Here is a tiny trained network, its code and every weight. The questions are about switching its units off for an input and a target symbol, where a switched-off unit gives its printed mean instead of its output.

import numpy as np


def w(rows, s, z=0):
    codes = np.array(rows[::2]) - 128.0
    scale = np.full(codes.shape[1], s)
    scale[-1] = z or s
    return codes * scale


def f(y):
    return np.maximum(y, 0)


def softmax(a):
    e = np.exp(a - a.max(-1, keepdims=True))
    return e / e.sum(-1, keepdims=True)


def log_softmax(a):
    a = a - a.max(-1, keepdims=True)
    return a - np.log(np.exp(a).sum(-1, keepdims=True))


def net(x, mask):
    ids = ['ΓΞΣαηλμπτψ'.index(c) for c in x.split()]
    T = len(ids)
    res = E[ids] + P[:T]
    q, k, v = (res @ M[0].T for M in (Q, K, V))
    z = softmax(np.where(np.tri(T) > 0, q @ k.T / 2**0.5, -1e9)) @ v
    res = res + np.where(mask[0], z, O[0][:, -1]) @ O[0][:, :-1]
    y = f(res @ A[0][:, :-1].T + A[0][:, -1])
    res = res + np.where(mask[1:9], y, B[0][:, -1]) @ B[0][:, :-1]
    return log_softmax(res[-1] @ U[:, :-1].T + U[:, -1])


Q, K, V, O, A, B = {}, {}, {}, {}, {}, {}
E = w([
[120,134,104,99,118,147,106,97],'Γ',
[203,61,135,97,164,56,115,124],'Ξ',
[107,49,249,123,104,141,175,158],'Σ',
[127,82,123,173,124,145,115,83],'α',
[126,172,137,151,26,66,52,189],'η',
[141,112,86,135,112,150,117,83],'λ',
[88,209,192,163,124,80,145,117],'μ',
[100,124,118,111,90,130,99,111],'π',
[123,141,92,95,159,176,137,30],'τ',
[226,142,81,124,118,135,196,151],'ψ',
],0.017)
P = w([
[230,125,136,235,70,243,130,57],'0',
[89,124,46,131,244,77,152,145],'1',
[236,149,236,104,105,48,117,120],'2',
[73,69,60,160,232,140,116,234],'3',
[254,219,250,95,135,147,211,166],'4',
[60,78,58,154,219,84,104,211],'5',
],0.008)
Q[0] = w([
[228,104,254,87,52,106,199,75],'h1',
[113,230,80,172,82,43,100,87],'h1',
],0.0053)
K[0] = w([
[98,66,54,146,129,168,114,45],'h1',
[83,144,97,255,80,183,124,195],'h1',
],0.008)
V[0] = w([
[96,250,150,170,39,241,196,178],'h1',
[5,166,40,84,70,7,16,170],'h1',
],0.0035)
O[0] = w([
[96,185,113,189,119,255,135,134,38],'h1',
[85,248,28,106,109,73,59,100,4],'h1',
],0.0091,0.0031)
A[0] = w([
[132,127,139,111,66,122,56,50,74],'n1',
[183,115,97,150,47,145,135,100,150],'n2',
[90,80,15,84,200,107,69,103,158],'n3',
[173,206,191,97,58,147,184,156,159],'n4',
[33,138,79,165,213,226,109,117,159],'n5',
[234,100,99,94,84,45,173,101,253],'n6',
[100,193,1,152,167,182,79,127,129],'n7',
[110,103,131,73,208,117,233,130,94],'n8',
],0.0068,0.0024)
B[0] = w([
[145,134,147,118,134,180,119,127,141],'n1',
[12,135,157,139,191,181,121,114,160],'n2',
[109,84,103,177,137,117,98,90,185],'n3',
[157,109,133,79,142,146,52,97,187],'n4',
[134,156,167,148,99,85,179,189,153],'n5',
[141,132,152,180,134,181,132,96,254],'n6',
[145,157,171,164,67,136,115,141,157],'n7',
[140,58,100,124,116,116,134,157,199],'n8',
],0.011,0.0098)
U = w([
[41,71,127,83,121,147,167,237,173],'Γ',
[56,54,71,122,192,122,28,86,87],'Ξ',
[111,137,138,121,153,148,130,147,4],'Σ',
[81,197,168,175,200,96,190,186,211],'α',
[179,128,35,134,121,199,175,240,177],'η',
[96,134,138,115,170,146,103,144,6],'λ',
[223,136,150,65,77,114,110,124,166],'μ',
[99,139,131,108,181,151,108,154,50],'π',
[115,147,224,130,121,211,97,38,206],'τ',
[148,133,102,177,2,102,139,162,104],'ψ',
],0.0069,0.003)

Each question gives the input, a string of symbols that net reads in full, and the target symbol t.
The units are the heads (2 rows each of Q, K, V and O) and the neurons (one row each of A and B). Each row of codes is followed by its name. A weight is (code - 128) times the scale printed after its matrix; where a second scale follows, it is the last column's (O, A, B and U).
mask holds one flag per unit, heads first, then neurons. A switched-off unit (its flag False) gives its mean, the last column of its rows in O or B, instead of its output. The means were averaged over made-up inputs and are rounded, as every weight is.
A unit's drop is (log p(t) with every unit on - log p(t) with that unit switched off) / (log p(t) with every unit on - log p(t) with every unit switched off).
The circuit of an input: a set's keep is (log p(t) with only the set's units on - log p(t) with every unit switched off) / (log p(t) with every unit on - log p(t) with every unit switched off). Starting from all 9 units, units are removed one at a time, each time the one whose removal leaves the highest keep (on an exact tie, the one counted first), for as long as the keep stays at least 0.8.
units of the circuit, in order: the units of the circuit, biggest drop first
most important unit: the unit with the biggest drop
top k neurons: the k neurons with the biggest drops, biggest first
drop when u is switched off: that unit's drop, to one decimal
input η μ η η η α, target ψ: units of the circuit, in order => (h1 n7 n5)
input Ξ Σ Σ Γ, target Γ: units of the circuit, in order => (h1 n6 n5)
input Ξ Ξ Ξ Σ Σ Γ, target Γ: units of the circuit, in order => (h1 n6 n4)
input Σ α α τ, target Γ: most important unit => n5
input α Ξ η Γ ψ, target τ: units of the circuit, in order => (n6 n4)
input Σ ψ μ μ η Γ, target ψ: top 3 neurons => (n7 n5 n2)
input Ξ τ Σ η, target ψ: top 3 neurons => (n7 n2 n4)
input Σ λ Γ η η π, target ψ: top 2 neurons => (n7 n5)
input Ξ Ξ ψ Σ Σ, target μ: drop when n4 is switched off => 0.2
input μ μ ψ Ξ η λ, target ψ: drop when n7 is switched off => 0.4
input Ξ Ξ Σ Γ η λ, target ψ: drop when h1 is switched off => 0.5
input Ξ η τ ψ η Γ, target ψ: drop when n5 is switched off => 0.2
